Below is a small trained network, with its code and all its weights. Each question gives an input and a class and asks what happens when units are switched off, that is, made to give their printed mean instead of their output.

import numpy as np


def w(rows, s, z=0):
    codes = np.array(rows[::2]) - 128.0
    scale = np.full(codes.shape[1], s)
    scale[-1] = z or s
    return codes * scale


def norm(h):
    return h / np.sqrt((h * h).mean(-1, keepdims=True) + 1e-5)


def f(y):
    return np.maximum(y, 0)


def log_softmax(a):
    a = a - a.max(-1, keepdims=True)
    return a - np.log(np.exp(a).sum(-1, keepdims=True))


def net(x, mask):
    res = np.array(x, float).reshape(1, 2) / 4 @ E
    u = 0
    for l in range(2):
        y = f(norm(res) @ A[l][:, :-1].T + A[l][:, -1])
        res = res + np.where(mask[u : u + 4], y, B[l][:, -1]) @ B[l][:, :-1]
        u += 4
    return log_softmax(norm(res)[-1] @ U[:, :-1].T + U[:, -1])


A, B = {}, {}
E = w([
[185,35,55,65,73,122,136,180,104,114],'x0',
[154,119,165,102,64,131,253,152,146,126],'x1',
],0.0051)
A[0] = w([
[124,194,254,146,139,131,216,109,133,125,78],'0.n0',
[153,65,72,118,146,125,43,130,116,117,4],'0.n1',
[148,72,127,131,136,131,227,130,148,126,116],'0.n2',
[129,191,216,151,147,131,72,109,143,126,121],'0.n3',
],0.016,0.0024)
B[0] = w([
[129,124,174,158,76,146,180,141,250,164,250],'0.n0',
[141,129,136,159,115,152,146,131,206,145,208],'0.n1',
[139,128,132,91,110,104,139,133,70,102,202],'0.n2',
[97,145,109,106,176,109,115,132,34,106,225],'0.n3',
],0.013,0.019)
A[1] = w([
[156,103,133,165,100,154,112,110,235,164,3],'1.n0',
[199,76,120,49,46,97,115,114,34,93,87],'1.n1',
[180,71,49,111,143,145,5,82,51,122,65],'1.n2',
[151,102,99,126,140,141,88,105,103,131,54],'1.n3',
],0.018,0.00078)
B[1] = w([
[97,149,197,133,89,114,188,141,195,152,252],'1.n0',
[152,115,92,119,112,244,113,132,48,140,204],'1.n1',
[227,98,72,136,119,62,89,155,254,64,160],'1.n2',
[153,114,90,137,145,134,101,177,172,101,136],'1.n3',
],0.012,0.022)
U = w([
[174,116,42,138,196,54,37,154,165,59,188],'0',
[163,95,83,95,90,245,120,140,2,137,149],'1',
[107,133,197,155,67,135,198,149,254,176,158],'2',
[30,174,139,132,212,95,108,127,34,129,107],'3',
[133,71,115,129,131,81,86,43,90,174,2],'4',
],0.0086,0.0049)

Each question gives the input, the list of numbers given to net, and the class t.
The units are the neurons (one row each of A and B). Each row of codes is followed by its name. A weight is (code - 128) times the scale printed after its matrix; where a second scale follows, it is the last column's (A, B and U).
mask holds one flag per neuron, layer by layer. A switched-off neuron (its flag False) gives its mean, the last column of its row in B, instead of its output. The means were averaged over made-up inputs and are rounded, as every weight is.
A unit's drop is (log p(t) with every unit on - log p(t) with that unit switched off) / (log p(t) with every unit on - log p(t) with every unit switched off).
The circuit of an input: a set's keep is (log p(t) with only the set's units on - log p(t) with every unit switched off) / (log p(t) with every unit on - log p(t) with every unit switched off). Starting from all 8 units, units are removed one at a time, each time the one whose removal leaves the highest keep (on an exact tie, the one counted first), for as long as the keep stays at least 0.8.
units of the circuit, in order: the units of the circuit, biggest drop first
most important unit: the unit with the biggest drop
k most important neurons: the k neurons with the biggest drops, biggest first
top k neurons in layer l: the k neurons of layer l with the biggest drops, biggest first
drop when u is switched off: that unit's drop, to one decimal
input [8,1], class 1: top 2 neurons in layer 0 -> (0.n0, 0.n2)
input [-7,-7], class 0: 2 most important neurons -> (0.n0, 1.n2)
input [-7,-6], class 0: units of the circuit, in order -> (0.n0, 0.n3, 0.n1, 1.n2)
input [-5,-1], class 3: units of the circuit, in order -> (0.n3)
input [-1,-1], class 0: units of the circuit, in order -> (0.n0, 1.n2, 0.n3)
input [-4,-2], class 3: units of the circuit, in order -> (0.n3, 1.n0)
input [-3,-5], class 0: units of the circuit, in order -> (0.n0, 1.n2)
input [-1,-5], class 0: 2 most important neurons -> (0.n0, 0.n3)
input [1,4], class 1: 4 most important neurons -> (0.n2, 0.n1, 1.n1, 1.n0)
input [1,3], class 1: 2 most important neurons -> (0.n2, 0.n1)
input [-3,-1], class 3: 3 most important neurons -> (0.n3, 1.n0, 0.n1)
input [-1,-6], class 0: 3 most important neurons -> (0.n0, 0.n3, 1.n0)
input [-6,-2], class 3: drop when 1.n0 is switched off -> 0.3
input [-8,-5], class 3: drop when 0.n3 is switched off -> 0.6
input [-7,-2], class 3: drop when 1.n0 is switched off -> 0.4
input [5,3], class 1: most important unit -> 0.n0
